Below are the code and all the weights of a small trained network. Each question names an input and a target symbol and asks about switching units off, where a switched-off unit gives its printed mean instead of its output.

import numpy as np


def w(rows, s, z=0):
    codes = np.array(rows[::2]) - 128.0
    scale = np.full(codes.shape[1], s)
    scale[-1] = z or s
    return codes * scale


def softmax(a):
    e = np.exp(a - a.max(-1, keepdims=True))
    return e / e.sum(-1, keepdims=True)


def log_softmax(a):
    a = a - a.max(-1, keepdims=True)
    return a - np.log(np.exp(a).sum(-1, keepdims=True))


def net(x, mask):
    ids = ['αγδεζηθμπστψω'.index(c) for c in x.split()]
    T = len(ids)
    res = E[ids] + P[:T]
    u = 0
    for l in range(2):
        r = res
        for j in range(3):
            rows = slice(2 * j, 2 * j + 2)
            q, k, v = (r @ M[l][rows].T for M in (Q, K, V))
            z = softmax(np.where(np.tri(T) > 0, q @ k.T / 2**0.5, -1e9)) @ v
            o = O[l][rows]
            res = res + np.where(mask[u + j], z, o[:, -1]) @ o[:, :-1]
        u += 3
    return log_softmax(res[-1] @ U[:, :-1].T + U[:, -1])


Q, K, V, O = {}, {}, {}, {}
E = w([
[70,129,188,136,172,172,131,204,120],'α',
[126,144,119,153,202,192,165,180,129],'γ',
[140,151,130,103,88,56,144,127,173],'δ',
[199,152,155,105,78,205,111,140,144],'ε',
[182,146,61,179,112,85,220,160,211],'ζ',
[193,142,159,111,183,146,205,177,59],'η',
[97,76,70,123,122,216,74,133,82],'θ',
[114,67,58,100,67,125,210,103,59],'μ',
[53,110,86,134,189,96,146,148,153],'π',
[195,158,51,81,127,121,163,51,146],'σ',
[94,91,136,175,35,56,169,202,238],'τ',
[95,191,152,91,193,59,171,108,249],'ψ',
[72,117,128,59,104,149,31,37,60],'ω',
],0.016)
P = w([
[87,210,140,61,54,190,218,221,53],'0',
[90,180,115,75,84,35,187,147,93],'1',
[163,110,135,178,101,126,92,128,138],'2',
[130,19,193,89,150,138,154,121,115],'3',
[59,195,75,33,97,4,126,98,105],'4',
[121,137,120,201,127,99,86,81,168],'5',
[92,52,142,145,166,113,154,80,156],'6',
[113,188,97,39,90,37,161,132,62],'7',
],0.015)
Q[0] = w([
[132,75,134,75,160,125,179,116,133],'0.h0',
[98,200,83,100,91,140,166,193,82],'0.h0',
[132,169,136,198,140,116,104,173,144],'0.h1',
[81,247,95,81,124,152,146,156,98],'0.h1',
[80,139,124,75,161,149,123,121,174],'0.h2',
[143,104,124,87,168,103,110,164,127],'0.h2',
],0.014)
K[0] = w([
[100,121,60,65,156,120,124,62,170],'0.h0',
[127,138,144,69,68,201,185,254,111],'0.h0',
[124,174,177,235,162,153,116,131,126],'0.h1',
[98,187,191,112,66,219,200,248,115],'0.h1',
[86,147,135,114,185,138,123,67,167],'0.h2',
[172,126,114,116,103,146,144,172,107],'0.h2',
],0.011)
V[0] = w([
[160,254,171,92,162,110,67,34,144],'0.h0',
[88,93,128,196,153,75,112,154,52],'0.h0',
[220,119,110,150,157,73,109,58,105],'0.h1',
[122,175,222,155,153,165,88,129,119],'0.h1',
[115,144,130,134,46,110,158,165,82],'0.h2',
[32,146,103,120,159,166,120,58,178],'0.h2',
],0.0077)
O[0] = w([
[109,165,207,52,137,115,119,2,159,47],'0.h0',
[152,70,97,74,164,91,80,208,96,125],'0.h0',
[166,140,103,85,119,149,153,93,245,1],'0.h1',
[188,159,240,170,163,82,101,142,132,87],'0.h1',
[113,157,134,65,201,223,74,185,140,185],'0.h2',
[230,136,87,246,70,68,176,114,97,156],'0.h2',
],0.0077,0.0095)
Q[1] = w([
[117,137,195,82,101,73,105,109,103],'1.h0',
[132,235,98,106,89,128,155,158,74],'1.h0',
[115,115,134,106,101,120,181,146,121],'1.h1',
[141,48,139,144,164,140,111,99,181],'1.h1',
[122,9,126,120,177,114,128,98,187],'1.h2',
[134,144,122,174,137,153,87,135,157],'1.h2',
],0.012)
K[1] = w([
[174,136,145,36,107,72,102,145,110],'1.h0',
[133,197,180,61,66,236,226,229,145],'1.h0',
[65,159,109,98,36,115,185,175,152],'1.h1',
[156,94,99,173,94,20,89,92,171],'1.h1',
[140,85,43,160,164,1,67,28,113],'1.h2',
[184,107,143,157,191,145,132,159,168],'1.h2',
],0.0084)
V[1] = w([
[42,155,152,47,138,32,96,119,125],'1.h0',
[140,162,150,32,89,114,179,183,155],'1.h0',
[157,176,81,140,147,170,122,89,131],'1.h1',
[152,122,97,134,248,130,156,84,81],'1.h1',
[124,69,140,100,53,170,96,74,40],'1.h2',
[97,105,98,57,92,69,97,123,122],'1.h2',
],0.012)
O[1] = w([
[212,87,118,106,132,51,72,69,92,72],'1.h0',
[243,114,85,148,120,148,161,72,160,221],'1.h0',
[72,181,115,84,116,136,140,143,139,3],'1.h1',
[163,178,141,88,239,191,179,137,100,136],'1.h1',
[49,124,101,125,197,177,24,118,160,61],'1.h2',
[193,94,6,111,63,89,104,108,117,71],'1.h2',
],0.012,0.0045)
U = w([
[156,113,217,218,127,89,45,161,127,32],'α',
[96,199,175,150,149,121,182,96,110,66],'γ',
[187,173,123,181,76,114,61,140,172,196],'δ',
[113,122,190,212,82,176,99,56,190,225],'ε',
[122,139,122,181,50,149,189,119,145,65],'ζ',
[180,98,133,158,202,160,154,104,192,83],'η',
[63,161,140,147,69,124,84,149,147,161],'θ',
[116,75,71,182,130,184,145,100,163,13],'μ',
[155,156,77,63,124,43,119,255,67,171],'π',
[104,169,102,75,148,150,170,57,157,184],'σ',
[101,47,163,235,59,121,119,129,167,2],'τ',
[128,124,183,134,115,117,197,38,96,81],'ψ',
[128,164,143,104,159,105,61,107,139,183],'ω',
],0.0074,0.0073)

Each question gives the input, a string of symbols that net reads in full, and the target symbol t.
The units are the heads (2 rows each of Q, K, V and O). Each row of codes is followed by its name. A weight is (code - 128) times the scale printed after its matrix; where a second scale follows, it is the last column's (O and U).
mask holds one flag per head, layer by layer. A switched-off head (its flag False) gives its mean, the last column of its rows in O, instead of its output. The means were averaged over made-up inputs and are rounded, as every weight is.
A unit's drop is (log p(t) with every unit on - log p(t) with that unit switched off) / (log p(t) with every unit on - log p(t) with every unit switched off).
The circuit of an input: a set's keep is (log p(t) with only the set's units on - log p(t) with every unit switched off) / (log p(t) with every unit on - log p(t) with every unit switched off). Starting from all 6 units, units are removed one at a time, each time the one whose removal leaves the highest keep (on an exact tie, the one counted first), for as long as the keep stays at least 0.8.
units of the circuit, in order: the units of the circuit, biggest drop first
most important unit: the unit with the biggest drop
which heads matter: for each layer, one digit per head in row order, 1 if its drop is at least 0.15 and else 0, layers parted by /
input π μ ζ π α θ, target θ: which heads matter => 000 / 100
input ε γ ψ ψ π, target ε: most important unit => 1.h2
input θ γ η, target η: units of the circuit, in order => 0.h1, 1.h1
input ψ θ π δ π θ γ, target π: which heads matter => 100 / 101
input η η ζ π π, target η: which heads matter => 001 / 100
input α γ π ω δ, target α: units of the circuit, in order => 0.h1, 1.h1
input σ π ζ ζ γ, target σ: units of the circuit, in order => 1.h1, 0.h0, 1.h0
input α γ π ζ, target π: units of the circuit, in order => 0.h0, 1.h0
input δ ψ π π σ π, target π: units of the circuit, in order => 1.h0, 1.h2
input δ π α π ε, target δ: which heads matter => 000 / 100
input ω θ ε, target ε: units of the circuit, in order => 1.h2, 0.h0
input π α π π σ π θ, target σ: units of the circuit, in order => 0.h1, 0.h0
input γ γ μ, target μ: which heads matter => 010 / 001
input ψ γ ψ γ τ α π, target τ: units of the circuit, in order => 1.h1
input γ ζ μ γ α γ π γ, target γ: which heads matter => 000 / 001
input ψ π π σ τ ζ γ π, target ψ: units of the circuit, in order => 0.h0, 1.h0
input α ψ π γ ζ π δ σ, target α: which heads matter => 010 / 011
input γ μ π ζ, target π: which heads matter => 101 / 101
input γ δ π π, target π: units of the circuit, in order => 1.h2, 1.h0
input π μ α, target α: units of the circuit, in order => 0.h1, 1.h2
input α π π π ζ, target α: units of the circuit, in order => 0.h1, 1.h1
input ω π π μ π, target ω: units of the circuit, in order => 1.h2
input θ ψ π ψ π, target θ: units of the circuit, in order => 1.h2, 1.h0, 0.h0
input γ α ψ, target ψ: which heads matter => 100 / 001
input ζ γ ζ π π π α, target π: which heads matter => 000 / 101
input γ π π π σ σ θ, target σ: which heads matter => 110 / 010
input σ γ δ π ε π ω, target ω: most important unit => 0.h0
input α τ μ δ, target τ: which heads matter => 100 / 010
